Below are the code and all the weights of a small trained network. Each question names an input and a class and asks about switching units off, where a switched-off unit gives its printed mean instead of its output.

import numpy as np


def w(rows, s, z=0):
    codes = np.array(rows[::2]) - 128.0
    scale = np.full(codes.shape[1], s)
    scale[-1] = z or s
    return codes * scale


def norm(h):
    return h / np.sqrt((h * h).mean(-1, keepdims=True) + 1e-5)


def f(y):
    return y / 2 * (1 + np.tanh(0.7978845608 * (y + 0.044715 * y**3)))


def log_softmax(a):
    a = a - a.max(-1, keepdims=True)
    return a - np.log(np.exp(a).sum(-1, keepdims=True))


def net(x, mask):
    res = np.array(x, float).reshape(1, 2) / 4 @ E
    u = 0
    for l in range(2):
        y = f(norm(res) @ A[l][:, :-1].T + A[l][:, -1])
        res = res + np.where(mask[u : u + 8], y, B[l][:, -1]) @ B[l][:, :-1]
        u += 8
    return log_softmax(norm(res)[-1] @ U[:, :-1].T + U[:, -1])


A, B = {}, {}
E = w([
[76,3,143,75],'x0',
[89,78,233,139],'x1',
],0.0057)
A[0] = w([
[138,46,123,84,96],'L0N1',
[84,174,239,76,8],'L0N2',
[169,120,68,131,144],'L0N3',
[101,153,42,24,107],'L0N4',
[126,186,83,91,171],'L0N5',
[126,78,181,160,76],'L0N6',
[41,77,99,109,110],'L0N7',
[255,106,117,79,102],'L0N8',
],0.0091,0.0017)
B[0] = w([
[190,175,197,98,255],'L0N1',
[96,254,25,123,223],'L0N2',
[23,186,138,133,194],'L0N3',
[107,187,71,214,247],'L0N4',
[142,148,181,225,222],'L0N5',
[55,110,89,212,214],'L0N6',
[150,134,180,135,250],'L0N7',
[88,237,143,135,156],'L0N8',
],0.0078,0.003)
A[1] = w([
[69,117,160,100,196],'L1N1',
[193,153,10,166,254],'L1N2',
[144,153,117,180,144],'L1N3',
[192,121,176,171,87],'L1N4',
[59,180,156,116,99],'L1N5',
[176,138,170,153,175],'L1N6',
[179,175,91,126,175],'L1N7',
[106,163,154,163,128],'L1N8',
],0.012,0.003)
B[1] = w([
[212,228,3,123,166],'L1N1',
[108,115,105,57,254],'L1N2',
[205,9,118,128,204],'L1N3',
[78,126,150,194,158],'L1N4',
[105,170,96,133,188],'L1N5',
[107,109,207,108,176],'L1N6',
[172,9,245,14,196],'L1N7',
[72,132,83,175,202],'L1N8',
],0.0064,0.0077)
U = w([
[185,132,199,91,41],'0',
[86,175,6,165,253],'1',
[77,146,116,199,153],'2',
],0.011,0.00074)

Each question gives the input, the list of numbers given to net, and the class t.
The units are the neurons (one row each of A and B). Each row of codes is followed by its name. A weight is (code - 128) times the scale printed after its matrix; where a second scale follows, it is the last column's (A, B and U).
mask holds one flag per neuron, layer by layer. A switched-off neuron (its flag False) gives its mean, the last column of its row in B, instead of its output. The means were averaged over made-up inputs and are rounded, as every weight is.
A unit's drop is (log p(t) with every unit on - log p(t) with that unit switched off) / (log p(t) with every unit on - log p(t) with every unit switched off).
The circuit of an input: a set's keep is (log p(t) with only the set's units on - log p(t) with every unit switched off) / (log p(t) with every unit on - log p(t) with every unit switched off). Starting from the 12 units with the biggest drops (on a tie, the unit counted first), units are removed one at a time, each time the one whose removal leaves the highest keep (on an exact tie, the one counted first), for as long as the keep stays at least 0.8.
units of the circuit, in order: the units of the circuit, biggest drop first
most important unit: the unit with the biggest drop
k most important neurons: the k neurons with the biggest drops, biggest first
top k neurons in layer l: the k neurons of layer l with the biggest drops, biggest first
drop of u: that unit's drop, to one decimal
input [8,-3], class 0: units of the circuit, in order : L0N1
input [5,7], class 1: units of the circuit, in order : L1N7, L1N1
input [5,6], class 1: units of the circuit, in order : L1N7, L1N1
input [-2,-3], class 2: units of the circuit, in order : L0N2, L1N1, L0N3
input [1,-1], class 2: top 2 neurons in layer 0 : L0N3, L0N4
input [-4,-2], class 0: 2 most important neurons : L0N6, L1N7
input [-1,-2], class 2: 3 most important neurons : L0N5, L0N2, L1N1
input [3,8], class 1: 3 most important neurons : L0N2, L1N1, L0N5
input [-3,-3], class 2: 4 most important neurons : L0N2, L0N5, L0N3, L1N1
input [4,6], class 1: 3 most important neurons : L0N2, L1N1, L1N7
input [7,-4], class 0: top 3 neurons in layer 1 : L1N8, L1N6, L1N5
input [7,-6], class 0: 2 most important neurons : L0N1, L0N6
input [-2,-2], class 2: 4 most important neurons : L0N5, L0N2, L1N1, L0N3
input [-5,8], class 1: most important unit : L0N2
input [-1,-1], class 2: 4 most important neurons : L0N5, L0N2, L1N1, L0N6
input [-8,-3], class 0: drop of L1N7 : 0.3
input [-8,-4], class 0: drop of L0N2 : 0.1
input [-5,1], class 0: drop of L0N6 : 0.2
input [-5,0], class 0: drop of L0N6 : 0.3
input [-3,6], class 1: most important neuron : L0N2
